gamir_kova: [  7 -29   9  -6 -18 -30  -9  13  13  33  36  18 -11 -15  12  -2   5 -28
 -29   4 -20  24  -8 -31  30 -31]
ved_lifot: [-10  -1   6  11 -10  -6  -1  -4  11  -4  -2 -15  -2   9  11  -3   0  -9
   7  14 -13 -28  -5 -14 -14  22]
mogib_nava: [ -3  33 -38  20  26  21  50  23  -1 -12 -25  13  26   9 -33  11 -26  15
  25 -36 -13 -23  -5  22 -41   1]
tutoz_gud: [-15  14 -17 -10  22  -2   3 -20  18  -3   4  26  30 -42  14  20 -27 -16
 -38   3  44  33 -10  18  37 -56]
gamir_kova: [ -2  -7   1   2 -11  -6 -10  -6  -4  -2   4  -2  -3  -7  16  -3  -1  -5
  -2   7   1  11   2 -11   6 -14]
ved_lifot: [  5   6  -9  11   7  -5  11  17  -2 -19   0  18   6   9 -23  26  -7   0
  17 -10 -23  -9  -5  12  -9   1]
tutoz_gud: [ 18   3 -19 -13   8  -6  31  12   9 -13  20  -4 -13   0 -17   4  10   7
  26 -14 -56 -14 -11   6 -19  21]
neziv_gede: [  2 -14  15   8 -19   6 -24  -5 -22  10  -7 -12 -10  12  12 -20   6   7
   6   3  12   9  15 -12  -1   1]
mar_vuvu: [ 36 -21  17 -35  10  15 -26 -15 -27   4  22  -8 -25   8 -23 -13  28  30
  14 -15   4  30  16  40  24  24]
tutoz_gud: [-23  29 -10  -4  16  20  14  -6   7   9 -38   3  23 -19  11  -6 -13   5
 -33   4  61  11   3  -1   2 -27]
neziv_gede: [  5   2 -23 -27  36   3  31 -11  33  35  35  19  21 -34 -10  -3 -20 -11
 -34 -27  10  19 -18  28  29 -24]
ved_lifot: [-14  14 -21  27  16   7   6 -12   2 -21  -4  17  35  -4  -5  23 -41  -8
  12 -15  11  -9  -6  29  -4 -19]
mar_vuvu: [ 21 -15   3 -12   8   9  -3  -6  -8  16  21  -6  -9   9 -17 -15   7  12
  12 -21 -11   5   4  23   4  20]
neziv_gede: [ 20 -25   2  25   2  10 -19   6 -30  22  19  22  11  25 -31  -2 -22   4
  20 -44  -4  13  11  32   7  -7]
gamir_kova: [ -6  -3   8 -10  -2  -4  -7 -14  12   4   5 -12  -4  -7  15  -7   6  -6
 -11  15   8  -3  -3  -6   8   8]
mogib_nava: [ 12 -28  27 -14  -6 -15 -25   7   4  33  25  11 -14   3  -8  -2  17 -12
 -26   4   3  17   0  -5  33   0]
mar_vuvu: [ -7   3   9 -19  -6   0   2  11   5  33 -16   1  -8 -16  16 -19  17  -2
 -44  14  35  25   4 -33  15 -25]
ved_lifot: [ 21   0  15 -35  19  -3 -16  23 -16  -4  -3  40  -9 -10 -35  33  26  14
 -28   1  29  53   7  24  45 -29]
mar_vuvu: [ -8   9  -7   2  19 -16   3  -3  24 -26  14  24  19 -13 -10  44 -16 -20
  -7   8  -6  -9 -19  22  17  -9]
mogib_nava: [-12  18 -11  14  14  15   8  -3  -2  -9 -21   6  22   3  -7   8 -20   5
   3  -9  23  -8   1  17 -10  -5]
mar_vuvu: [-12 -10 -16  34  19  -8  20  -6  39  30  39  17  40   6 -15  10 -53 -38
  -2 -31 -23 -42 -27  24  -2   7]
neziv_gede: [-22  20   5  -8 -18 -13   7  -5  18 -31 -25 -30 -16 -10  37   0  22  -5
  -3  48  -6 -25  -6 -43 -20  16]
mogib_nava: [-26   6  -3  48   4  18 -23 -29 -10 -11 -18   3  41  13   8   7 -50  -9
  13  -9  42 -18   6  28  -6  -8]
tutoz_gud: [ -3  11 -13  -8  12  -1  12 -12  12 -20   6   0   7 -15   3  12  -6  -1
   3   3  -5  -3  -8  13   1  -2]
gamir_kova: [ 13 -24  18 -44 -28  -7 -29 -30 -10  14  18 -32 -41 -30  50 -42  39   8
 -21  29  14  49  14 -33  31 -15]
gamir_kova: [ 35  -7   9 -68  36  -5  37  31  36  50  37   8 -28  -6 -51  -6  47   9
 -34 -16 -29   5 -18  15  22  39]
mar_vuvu: [-37  15  -8  31  -9 -14  13   8  25   5 -20  11  27 -10  25  11 -28 -32
 -26  18  15 -20 -13 -36  -9 -30]
gamir_kova: [-10  23  -7  10  10  24   2 -16 -12 -31 -32 -17  11  11  -2   1  -8  21
  25   1  20 -20   8  22 -25  22]
gamir_kova: [ 30  -4 -16 -20   7  -6  21  33 -13   2  16  26 -15  -7 -29  10  15  13
   7 -26 -35  32   0   5   6 -22]
mogib_nava: [ 24 -21  16 -18   3 -15   6  43   7  46  24  27 -17  10 -37   3  24  -7
 -25 -16 -23  14  -6  -9  20   1]
mar_vuvu: [ -2   3  -5   0 -10   4  17  14   0  22 -12 -10  -8   0   9 -25   7   4
  -7  -3  -3  -2   3 -29 -17  -2]
mogib_nava: [  0  -2  11 -11 -15 -13  -2  20   0   8  -9   3 -17  -5   9  -2  23  -3
 -20  19   0  13   2 -34   5 -12]
mogib_nava: [ 11 -22   0  13  -5  -6  -6  -5  -1  10  31  -1  -1  12  -6  -5 -11  -8
  20 -17 -32 -10  -3   9  -1  13]
ved_lifot: [ -2  -1   5 -15  -9   0   1 -20  10  -6   4 -34 -17  -4  23 -21  16   4
   7  19 -11 -15  -1 -13 -10  28]
neziv_gede: [-14  15 -10  13  15   9  48  32  32  52 -13   2  18  15 -22 -18 -13 -10
 -21 -22  -5 -42 -14 -16 -30  20]
tutoz_gud: [ 27  -5 -19  -7  20   5  23  18  -7   7  24  21   1   5 -40   7  -5  11
  19 -42 -34   9  -3  32  -1   1]
tutoz_gud: [  7 -23  19  12 -15  -8 -30  -3 -13   2  14   1  -8  16  -1   2   3  -6
  10   2  -9   0   6   1   9   8]
neziv_gede: [ 11 -11  21  28 -21   5 -36  17 -48 -25 -22   5 -12  41 -20  12  10  18
  38  -2  -6   0  23   5 -14  13]
gamir_kova: [  2   2  -9  25   9  -1  16  31  -1   9  -2  29  17  19 -34  19 -19  -7
   7 -26 -16 -14  -5  10 -12  -5]
neziv_gede: [ -3   3   0  10  -7  -8  -4   1  -2 -27  -4  -2  -2   6   2  15   1  -2
  18  11 -17 -13  -2  -4 -11   8]
tutoz_gud: [  2  -5  -4  -6  -3 -12   6   6   8   9  13   9  -2 -13   6   2   1 -10
 -13   1  -9  12  -6 -12  10 -18]
mogib_nava: [  0   0 -14  13   4   8   2 -23  -2 -16  11 -12  10   3   4  -3 -20   2
  29 -12 -14 -16  -2  22 -13  13]
ved_lifot: [ -1   0 -33  38   4  14  22  10 -14  22   2  22  32   3 -10 -10 -47  -4
  13 -49  -4   6   3  10 -16 -38]
neziv_gede: [ -6   8 -16 -19  21   1  32  -5  35  30  15   2  13 -25   4 -11 -10 -12
 -31  -8   7  -1 -17   1   9  -9]
tutoz_gud: [  5  32 -36 -18  32  25  62  31   6  27 -23  15  13 -14 -29 -13  -4  21
 -17 -37  10  12  -3   6 -19 -19]
ved_lifot: [ 48   4 -20 -68  13   7  29  -1 -14 -30  23 -22 -49 -21 -14 -13  53  46
  33 -10 -54  32   4  17  -5  22]
ved_lifot: [  1   7  29 -32  20  -8 -35   0   1 -23 -11  29  -1 -13 -18  47  24   2
 -38  32  52  34   1  28  53 -15]
mar_vuvu: [-34  15  -2  44 -15 -11 -15  -8   1 -42 -27   5  24   3  25  30 -29 -20
  10  26  13 -22  -3 -13 -13 -19]
[ 11 -10   1  17 -11 -15 -34 -13 -27 -66  14  11  -5   7  -2  42  -5   1
  47   8 -30   7   5  25   7  -5] | neziv_gede
[ 29 -14   6 -28  -6   0   5  29 -18  30   7   8 -29   0 -17 -19  33  17
 -10 -15 -12  36  11 -15  10 -10] | ved_lifot
[  0 -13 -15 -12   6  -6   2 -34  20  15  40  -3  10 -32  25 -13 -20 -17
 -14  -7  -1  17 -11   9  25 -22] | neziv_gede
[ 12  -6  -1  10 -10  11  -8  -7 -26 -19  -3 -18 -11  20  -4 -11   4  19
  41 -10 -21  -9  12  10 -22  24] | mar_vuvu
[ 16  10 -20 -15  16  -7  32  13  11 -26  17   4  -8  -3 -24  20   9   7
  25 -11 -51 -13 -13  16 -14  19] | mar_vuvu
[ 14  22 -26  -1  45  32  18 -19 -11 -39   0   4  22  11 -44  22 -22  30
  45 -37  -2 -15   0  82 -15  30] | tutoz_gud
[-17   3  -6  22  -6   1   3 -17  11  -4  -2 -17  13   4  19  -9 -20 -11
  11   4  -4 -30  -5  -7 -19  12] | ved_lifot
[ -7  22   7 -20  33  17  18 -11  28   0 -11 -20   6  10 -22   0  10  11
  -5   6  16 -42 -10  30 -11  59] | gamir_kova
[  2 -18   6  56 -28  -9 -27   6 -30 -35   2   1   2  42  -7  19 -19  -6
  60  -7 -45 -32   8   2 -29  19] | neziv_gede
[  0 -24  29  21 -14   6 -43   7 -28  40  -9  18   7  19  -5 -11  -8  -4
 -23  -9  46  26  19  -3  25 -24] | tutoz_gud
[  4  -9 -18  39 -15 -14   1  30 -23  -7   4  39  14   6 -10  23 -28 -13
  16 -25 -26  18   2 -10  -5 -50] | gamir_kova
[  0   2 -26  18   3  12  18  -6  -7   8   4   1  17  -3   3 -15 -29   2
  16 -29  -8   1   1   8 -16 -16] | ved_lifot
[ 19 -31  19 -24 -11 -17 -23 -15   5  12  42 -12 -26  -5  10 -11  22  -7
  -3  10 -23  12  -2  -3  26  15] | mogib_nava
[ 26 -14  -3   6  14  14   1  20 -24  26  12  26   6  19 -45  -1  -9  14
  11 -47  -5  18   9  34   6  -5] | tutoz_gud
[ 25  13 -25 -34  32  15  11  -5 -19 -25   8  25   3 -27 -25  20   1  27
   5 -25  12  52   5  50  25 -34] | ved_lifot
[ 23  11 -23 -21  29   7  46  27   9   8  12  12  -4   2 -43   5   8  16
  11 -34 -37  -6 -10  23 -14  17] | mogib_nava
[-19  11  10   2 -17   9  10  25  -1  42 -45  -9  -5   2  18 -34  14   2
 -39  13  39   4  10 -54 -14 -15] | tutoz_gud
[ -1   6 -15  24  -1   0   5  13 -15 -17  -9  18  13   7 -11  17 -19   0
  19 -15 -11   1   2   5 -12 -19] | gamir_kova
[ -7  25  -8 -17  24   5  39  25  26  17 -18   9   7  -5 -22   5   8   2
 -27  -3   9 -13 -12  -2  -8   8] | neziv_gede
[  5 -21   7  11 -29 -19 -10   9  -4   6  16  -6 -17   6  16  -9   7 -12
   9   7 -34  -2   0 -33  -5  -2] | mogib_nava
[-20   5   9   8   2  11 -30 -41  -4 -18 -13 -12  17  -7  26   1 -17  -2
  -5  19  50   2   7  17  14  -5] | mogib_nava
[  1  14 -25  -7  40  16  12  -9   1   7   5  40  38 -27 -21  20 -35   1
 -24 -33  45  39  -3  51  33 -51] | tutoz_gud
[ 34  -5   9 -74   0   2   2 -11  -6  -7  15 -33 -55 -21   8 -27  65  35
  -1  18 -16  35   8  -5  14  25] | ved_lifot
[-16  -5  11   2   6 -18   1  -4  40  18  19   3  11  -3   4  11  -8 -31
 -27  15  -1 -27 -20  -6  13  13] | gamir_kova
[ 31 -12   6 -57  32  -1   9   4  16  34  38  15 -15 -19 -32  -1  27   8
 -32 -16   1  34  -8  31  43   4] | mar_vuvu
[-41 -16  16  93 -27   4 -56 -22 -22   6 -21  14  51  32  24   6 -70 -34
   8  -3  50 -23  13   0  -3 -28] | mogib_nava
[-39  10   0  74 -22   6 -19   6 -19  -5 -47  15  40  22  17   9 -49 -18
   3   1  40 -19  11 -20 -23 -34] | mogib_nava
[ -8  15 -18 -17   9  11   9 -52  14 -37   7 -41   0 -22  33 -13  -5  10
  23  15  -3 -16  -5  18 -12  24] | ved_lifot
[ 17   6 -26  11  15  -8  30  42  -7 -11   9  43  10   5 -44  35 -12   1
  17 -35 -42   8  -8  16  -8 -23] | gamir_kova
[-10  12 -14  34 -41 -21  34  69 -12   1 -39  12 -14  13   9  -1   9  -8
   7   6 -45 -10   2 -85 -49 -31] | mogib_nava

bovu-nizu: [ 17 -14  -7   5   4  19   9 -24  -8 -25  -5 -43  25  21 -25  14  -8   8
 -21  27 -18 -12  13   3  27  14]
gopo-tezi: [  2   9 -10  10  -1 -14  -9   4 -10 -11   3   1 -12   6 -13   0  -6   2
  12   7   8 -15   3 -12   5  33]
pofe-zez: [ 23   8  12 -13   7  23 -11   4  15 -33 -14 -25  22  29 -42 -25   0   2
 -19 -19 -48   8  14  -1  16 -18]
pofe-zez: [ 12  18  28  -5  13   3 -16  24  21 -12  13  -2 -11  14 -26 -13 -18 -23
   7   2  -8   2   8 -13  -4  31]
bovu-nizu: [-44 -22   8  -1  18 -18  -8  -4 -12  24   9   1  -5 -25   8  44   0 -19
   3  19   8  12 -18   9  -1  -8]
gopo-tezi: [ -1  24  10   3   7 -26 -28  26   1   1  21  19 -42  -4 -14 -18 -14 -21
  33  -1  32 -22   4 -21 -24  53]
bovu-nizu: [ 44  27  -5  24   5   7  12  25  43  18 -10  19  25  10   1  -9 -24   4
   3   6  -2  11  21 -22  23  23]
dak-banan: [ 21  40  13  10   5 -12 -38  42  23   6 -17   5   8 -16  -1 -41 -16 -15
  16 -43 -21  11  26  -9   2  -3]
dak-banan: [  6 -19   8 -21   4  47  -4   0  30 -25  -2   8   2   2 -19  -2  10  10
  -5  -6 -22  33 -20  25   3 -39]
gopo-tezi: [ -5  -3  12   1   2  -5  38 -14  -3  30   1 -29  36   8  37  21  -9 -22
 -27  22  -5   4  16   2  11 -10]
bovu-nizu: [ 34  19  -9  10  11   7   2  24  49  49  -3  29  11 -24  29 -19 -19 -13
  21  -2  38   8  24  -4  -7  -2]
nek-dosu: [-10   9  -1 -33   5  -7  72 -14  15  41  16   2  24  50  34   6   7 -38
 -23  30  23   3  17  -9  -3 -21]
nek-dosu: [ 12 -15  15  -4  -8  33   7  -8   4 -53   1  12  -9  40 -59   3  13  43
 -24  -1 -45  10 -34 -10   6   6]
pofe-zez: [ -8   4 -23   3 -15 -18   3  -8 -23  14 -16   3   7 -13  28 -14  17  13
   0 -26   6  -9   7   4  -4 -29]
pofe-zez: [-33   0 -11   7  -2 -25  -9   4 -23 -15   1   7 -15  -1  -5  23   6   0
  12   7  -5   4 -17  -2  13  15]
gopo-tezi: [-15  14  -9 -11  -8  -2 -14  19   3 -24  -1  14 -16  -5  10 -11   8  -9
  23 -16  -5  21  -8  16   6 -11]
bovu-nizu: [ 21  25 -58  18   2 -36   3  -4 -14  14 -33   3  30  26 -23 -22   8  25
  -1 -15   3 -34  35 -35  27   4]
gopo-tezi: [-26  42  -6 -10 -10 -30   1  25 -15 -40 -12 -21  15  34  10  -8   3 -32
   5 -14 -48  23  15   2  40  -3]
pofe-zez: [ 21  22  37   5  20 -15 -16  24  16   5   4  15  -5  36 -65 -21 -12   2
 -15 -16 -27 -15   5 -52 -13  33]
bovu-nizu: [-26  -9  31   6  -5  -7  15  15   9  19  29  58 -43  -9  13  29   1   5
   8  13  20  17 -48 -13 -31  24]
nek-dosu: [  3  -6   1 -19 -10  24  19 -11   5 -19  15  -9 -10  10  16  -3   3 -10
   2  17  14   2  -2  19  -5   0]
gopo-tezi: [ 17   2  54  -5  11  17   6  13  31  26  -1   1  21   6  -6 -12  -9  -7
 -32 -21 -35  20   1 -12 -17 -25]
nek-dosu: [  9 -20 -20  12  -9  -3   5 -25 -16  38  -1  12  -8 -33  25  -5   9  27
   2  -5  47 -31   1   0 -31  -8]
pofe-zez: [-15  -7 -10   9   1  -7  26   3  10  20   4  41  -2   6   7  32   5  13
   0  19  10  18 -25 -11   8   2]
pofe-zez: [ 29  -6  -4  15  16  19 -31   9  26   9 -40  10  37 -14 -43 -15   4  40
 -18 -43 -47  18   3  -7  16 -49]
dak-banan: [ -7  -1 -30 -16 -15  11  17 -13  -8 -21 -18  -5  19  14  12  -9  24  13
  -8 -14 -18  15   0  20  20 -48]
pofe-zez: [ -8 -13 -10  19  -1 -23 -14 -12 -25  32  -5   6  -7 -35  11   7   3  18
   4  -9  25 -25  -2  -7 -19   2]
gopo-tezi: [-13  25 -26  19   0 -48  -6  -5 -49 -33 -15 -54  24  34 -21  14 -10 -13
  -5  17 -30 -28  31 -20  50  47]
dak-banan: [-34  12  -5  -9  23 -54 -14  13 -11  44  -8  34  -5  10 -28  -5  18  -7
  -1 -29   1 -11  -2 -36 -17 -22]
nek-dosu: [-13  -4  31  19   2 -11  30  -2  -5  13   5 -15  25  16  10  44 -15  -8
 -31  29 -32  15  -8 -15  20  21]
dak-banan: [  3  11 -40  14 -16  -2 -22  -3 -26 -55 -25 -37  15  -5   1  -5   0  10
  15  -5 -25   0  16  22  46   6]
nek-dosu: [ 23  -5 -30  11 -35  16 -24 -12 -23 -29 -13   8 -25 -34  16 -40  17  47
  21 -38  19 -22  -4  19 -21  -9]
bovu-nizu: [ 21   6   7 -27  -9  40   6   1  23 -30  13 -14 -10   8  14 -29  -3 -19
  11   3  10   8  11  28  -8  -6]
dak-banan: [  5  23  27  35  -5 -33  12  24   5  51  -7  22  16 -16  36   6 -17   0
 -11 -15 -10   8   4 -31  -5  14]
gopo-tezi: [ 29  11 -10  -8  -9  13  45  -1  30  29   4  38   5  26  17 -22   8  12
  -7   0  27  -2   5 -16 -16 -11]
dak-banan: [-22   1  29  26 -13 -24  16   8 -15  17  10  13  -6 -12  32  33  -9   1
  -9  10 -10  12 -23 -13  -3  26]
pofe-zez: [-10  24 -15  14  28 -47 -24  21  -3  21 -20   3  21  14 -40   4  -7 -10
   2 -10 -19  -7  20 -36  26  10]
nek-dosu: [ -8  18 -11 -36  19   6 -25  17  16 -40  10 -15 -15  24 -32 -19  -3 -44
  29   8   4   5  16  15  13   6]
nek-dosu: [ 26 -17 -20   1 -16  37 -29  -7   5 -33   7  21 -44 -31 -11 -26   8  37
  32 -11  37 -15 -17  22 -26  11]
gopo-tezi: [  7  25  28   2   0  -7   0  23  10 -17  -1   1   5  30 -22 -10  -8  -7
 -12 -12 -41  12   1 -21   9  16]
dak-banan: [  6  17  20  -1   8 -17  -4  14   8  28   6   8  -4   0   2 -18  -8 -17
   0 -13   9 -10  13 -19 -21   8]
gopo-tezi: [ 11 -16 -24 -26  11   7 -22 -13   7  29   8  38 -39 -17 -24 -41  23  17
  23 -24  66 -38   0  -2 -58 -24]
nek-dosu: [ 12  -7   8  15 -29  13  28 -11  -7   1  -4   8   6  -6  34   1   6  31
 -18  -8 -10   6 -14   3  -6  -8]
nek-dosu: [ 14 -20   6  18 -25  28 -17 -13 -19 -51   0  -9 -21 -15 -13   2   2  43
  -1  -4 -18  -4 -26  14  -1  21]
bovu-nizu: [ -4  59   6   7 -20 -24  -4  48   7 -25 -15  -2  14   9  40 -25 -10 -30
  16 -32 -44  37  18   2  32   1]
bovu-nizu: [ 26  15  21   7 -18  20  -1   8   8 -15  -4 -27  12 -14  35 -23 -15  -8
  -3 -14 -18  10  18  17   2   0]
dak-banan: [-19  13  16  31  18 -40 -50  37  -3  13  -2  24 -19 -29 -26  18 -18  -4
  22 -11 -11   5 -13 -25   3  39]
dak-banan: [  5 -18  15 -28   5  32  10 -14  14 -10  24  -4 -20  10 -10  -5   2 -11
  -1  18  22  -5  -7  14 -24   0]
bovu-nizu: [ -5 -30  24   1  20   7 -26   0  14  45   4  33 -17 -41 -16   4   5  16
  -2 -19  17   0 -23  -4 -43 -27]
dak-banan: [ 12  -6 -55   2 -14  30  10   0  25  -8 -20  32   9 -18  26  -1  15  29
  22  -3  16  29  -8  30  25 -39]
nek-dosu: [ -5   5   2 -12   2 -11  38 -11  -6   0  -7   4  24  62 -31   3  17  11
 -38   0 -35  -1  -3 -31  12 -14]
gopo-tezi: [ 45  -9 -33  11  10   5  -7 -23   4  40 -25   1  25  -9 -24 -33   7  38
 -12 -23  25 -42  31 -19 -15 -22]
pofe-zez: [ -4 -23 -19  -4  -9  29  22 -18   8   2   3  -2   7 -21  41  23   3   2
   5  25  21  19 -10  36  10 -22]
pofe-zez: [ 22  12   9  -4   9   8  -9   9  21  19   6 -14   4 -17  18 -20 -20 -29
  13   2  24  -7  28   7 -11   7]
bovu-nizu: [-33  20 -20   9 -16 -43   4  -1 -43  -6 -11 -35  16  -7  47  11   0 -25
   6   0 -10  -2  19  11  28   2]
[ 16   4  10  26 -21  11  19   9  10  -4   5  23  -7  -5  23  11 -10  22
   1  10  -1  13 -17  -6   3  29] | nek-dosu
[ -5 -22  -2   5 -12   6 -16 -20 -26  -2   6 -20 -17 -42  26   2   1   6
  10   1  26 -18  -4  25 -20   2] | pofe-zez
[ -9  -1  28   4  18  -5 -33  28  24  38  -6  30  -3 -40   0  -2  -4  -5
   6 -32  -9  25 -11  -2 -20 -31] | bovu-nizu
[ 32  32  31   7  18  -5 -52  41  30  16   1  -1 -10 -26 -13 -45 -29 -27
  23 -32   5  -8  30 -13 -23  21] | pofe-zez
[ 11  -1  -2  27   8  -3  -1  -9  -9   0 -19 -55  50  -6   6  26 -24  -8
 -19  21 -32   3  28   4  46  11] | bovu-nizu
[  0  16 -33 -23  -2  -4  -3  -5 -10 -30 -10 -16   5  29 -16 -27  15  -7
   8 -11  -4 -11  20   6  15 -15] | bovu-nizu
[-50  -6  10  16  11 -43 -15   9 -25  25  -6   5   4 -24   9  42   0 -10
  -2  -2 -19  15 -18  -6  10  -6] | bovu-nizu
[-25  23   6  -3   5 -26 -19  33   5  -1  -9  27  -6   2  -8  -6   7 -10
  11 -30 -27  25 -10  -9   7 -16] | bovu-nizu
[ 31 -10   2  -3   1  25  -5 -11  13   6  -1  -2   0  -8 -10 -23   0  16
  -5 -10  13 -14   8   2 -20  -9] | bovu-nizu
[ 20  17  25  61  -4 -25 -10  19  -7  19 -18 -17  32 -22  13  21 -35  13
 -16  -1 -38   3  12 -28  27  45] | dak-banan
[-37 -21   4  -4  40  -9 -22   2   7  21  -4 -20  23 -21 -14  49 -11 -34
  -1  25 -13  25  -2  15  27 -21] | bovu-nizu
[-18  12 -37   2 -26 -48   4 -15 -56  -4 -12  20 -21  18  -6 -27  36  37
   1 -36  10 -43  -4 -27 -18  -2] | bovu-nizu
[ -2  39 -17  16 -11 -34  17  30   6   3  -5  43  -5  28   6  -5   1   4
  13  -6  -4   9  -2 -32  17  26] | bovu-nizu
[-33 -47  54 -11   6  39 -14  -6   6 -12  14 -11 -10 -38   8  44   0  -6
 -15   9 -32  46 -47  41 -11 -34] | gopo-tezi
[ 34  -9 -37  46 -14  15  33 -11  16  30 -26  17  43 -22  39  26  -9  45
  -9  16   6  14   3   0  35  -5] | dak-banan
[ -6  -9 -29   4  -7 -29  -5 -31 -45  26 -18 -19  11 -15   9 -15  19  19
 -10 -23  18 -43  19  -5 -15 -24] | nek-dosu
[ 14 -24   6   5  10  15  -5 -17   1   7  -2  -4   5  -2 -31   7   0  22
 -16   5  -1 -13  -6  -7  -8  -1] | bovu-nizu
[ 20  12  12   7  -5   8  23   9  19   5  -4   8  18  20   3  -4  -6   6
 -16  -1 -19  12   3 -14   8   2] | gopo-tezi
[-51   2  34 -14   3 -17  -8   7 -28 -44   9 -41   0  19  -8  31  -2 -37
 -11  11 -56  25 -14  13  25   6] | gopo-tezi
[ 50  -2 -13  55  27  21 -70  27  35 -15 -27  -6  19 -45 -56  12 -41  28
  23   5 -20   7  13  -5  44  43] | dak-banan
